Below are the code and all the weights of a small trained network. Each question names an input and a class and asks about switching units off, where a switched-off unit gives its printed mean instead of its output.

import numpy as np


def w(rows, s, z=0):
    codes = np.array(rows[::2]) - 128.0
    scale = np.full(codes.shape[1], s)
    scale[-1] = z or s
    return codes * scale


def norm(h):
    return h / np.sqrt((h * h).mean(-1, keepdims=True) + 1e-5)


def f(y):
    return y / 2 * (1 + np.tanh(0.7978845608 * (y + 0.044715 * y**3)))


def log_softmax(a):
    a = a - a.max(-1, keepdims=True)
    return a - np.log(np.exp(a).sum(-1, keepdims=True))


def net(x, mask):
    res = np.array(x, float).reshape(1, 8) / 4 @ E
    u = 0
    for l in range(3):
        y = f(norm(res) @ A[l][:, :-1].T + A[l][:, -1])
        res = res + np.where(mask[u : u + 3], y, B[l][:, -1]) @ B[l][:, :-1]
        u += 3
    return log_softmax(norm(res)[-1] @ U[:, :-1].T + U[:, -1])


A, B = {}, {}
E = w([
[126,125,130,128,132,126,130],'x0',
[145,215,146,254,65,85,206],'x1',
[128,131,133,133,132,124,130],'x2',
[133,127,126,124,123,127,127],'x3',
[119,128,131,136,139,120,137],'x4',
[226,199,194,91,171,41,198],'x5',
[80,136,149,149,58,219,173],'x6',
[124,130,124,124,138,129,130],'x7',
],0.0043)
A[0] = w([
[154,112,45,254,78,55,71,37],'0.n0',
[138,135,240,16,102,164,175,96],'0.n1',
[182,67,126,49,143,65,127,1],'0.n2',
],0.0056,0.0029)
B[0] = w([
[102,184,47,101,219,186,152,200],'0.n0',
[92,210,43,87,254,173,164,255],'0.n1',
[147,141,197,111,131,30,111,182],'0.n2',
],0.0076,0.0026)
A[1] = w([
[155,112,62,189,121,139,109,3],'1.n0',
[119,56,80,58,99,175,74,180],'1.n1',
[255,220,175,161,97,139,198,22],'1.n2',
],0.007,0.0021)
B[1] = w([
[214,202,131,89,220,63,70,124],'1.n0',
[47,106,225,178,99,76,156,252],'1.n1',
[1,4,171,119,108,155,42,243],'1.n2',
],0.0054,0.004)
A[2] = w([
[115,105,90,227,67,85,86,253],'2.n0',
[79,97,102,185,2,236,176,247],'2.n1',
[159,90,158,152,134,74,63,142],'2.n2',
],0.006,0.0026)
B[2] = w([
[155,102,2,129,157,139,70,193],'2.n0',
[179,160,182,110,102,116,180,254],'2.n1',
[147,91,63,134,68,93,60,158],'2.n2',
],0.0079,0.0062)
U = w([
[69,61,66,167,102,76,28,179],'0',
[95,206,30,104,211,216,151,254],'1',
[40,105,232,137,37,236,189,140],'2',
[211,205,76,217,3,240,184,20],'3',
[195,139,172,52,181,67,68,14],'4',
],0.0073,0.0041)

Each question gives the input, the list of numbers given to net, and the class t.
The units are the neurons (one row each of A and B). Each row of codes is followed by its name. A weight is (code - 128) times the scale printed after its matrix; where a second scale follows, it is the last column's (A, B and U).
mask holds one flag per neuron, layer by layer. A switched-off neuron (its flag False) gives its mean, the last column of its row in B, instead of its output. The means were averaged over made-up inputs and are rounded, as every weight is.
A unit's drop is (log p(t) with every unit on - log p(t) with that unit switched off) / (log p(t) with every unit on - log p(t) with every unit switched off).
The circuit of an input: a set's keep is (log p(t) with only the set's units on - log p(t) with every unit switched off) / (log p(t) with every unit on - log p(t) with every unit switched off). Starting from all 9 units, units are removed one at a time, each time the one whose removal leaves the highest keep (on an exact tie, the one counted first), for as long as the keep stays at least 0.8.
circuit, biggest first: the units of the circuit, biggest drop first
k most important neurons: the k neurons with the biggest drops, biggest first
top k neurons in layer l: the k neurons of layer l with the biggest drops, biggest first
drop of u: that unit's drop, to one decimal
input [-4,7,-6,7,1,-5,-3,-8], class 1: circuit, biggest first => [0.n0]
input [-5,2,8,7,1,-8,2,-1], class 3: circuit, biggest first => [2.n1, 1.n2]
input [3,5,8,3,8,1,-1,2], class 0: circuit, biggest first => [1.n2, 2.n0]
input [3,1,6,7,0,-7,6,3], class 3: 2 most important neurons => [1.n2, 2.n0]
input [-1,-7,-8,-4,-4,0,3,-6], class 2: 2 most important neurons => [1.n1, 2.n0]
input [2,5,-1,-6,2,8,-1,2], class 0: circuit, biggest first => [1.n2, 2.n1]
input [6,2,5,2,5,-8,1,5], class 3: 4 most important neurons => [2.n1, 0.n1, 1.n2, 2.n0]
input [5,1,5,-7,-7,0,4,-5], class 3: 3 most important neurons => [0.n2, 2.n1, 1.n1]
input [-7,7,5,4,3,2,0,6], class 0: 2 most important neurons => [1.n2, 0.n1]
input [-8,2,-2,-2,-7,-6,5,7], class 3: circuit, biggest first => [1.n2, 2.n1]
input [1,2,1,-6,4,-1,-7,-1], class 1: 2 most important neurons => [0.n0, 1.n2]
input [8,-4,-4,-2,-4,-8,3,2], class 2: 2 most important neurons => [2.n1, 1.n1]
input [6,4,1,-5,-1,-6,4,-7], class 3: circuit, biggest first => [2.n1, 2.n0]
input [-2,5,-3,-6,0,2,-4,0], class 0: circuit, biggest first => [1.n2]
input [-2,1,6,-6,-6,-2,3,-2], class 3: top 2 neurons in layer 2 => [2.n0, 2.n1]
input [5,5,-2,-6,-6,3,0,-3], class 0: 3 most important neurons => [1.n2, 0.n1, 2.n0]
input [-7,1,-4,5,2,-3,4,-2], class 3: 3 most important neurons => [2.n0, 1.n2, 0.n1]
input [5,2,-1,1,-8,-4,8,-2], class 3: 2 most important neurons => [1.n2, 2.n0]
input [3,2,2,5,3,-6,1,0], class 3: 2 most important neurons => [2.n1, 0.n1]
input [5,1,7,-3,-2,7,1,5], class 2: circuit, biggest first => [1.n2]
input [-2,4,6,-7,-6,0,0,-7], class 1: top 2 neurons in layer 2 => [2.n0, 2.n2]
input [3,7,-6,5,-8,7,6,-4], class 2: drop of 1.n2 => 0.9
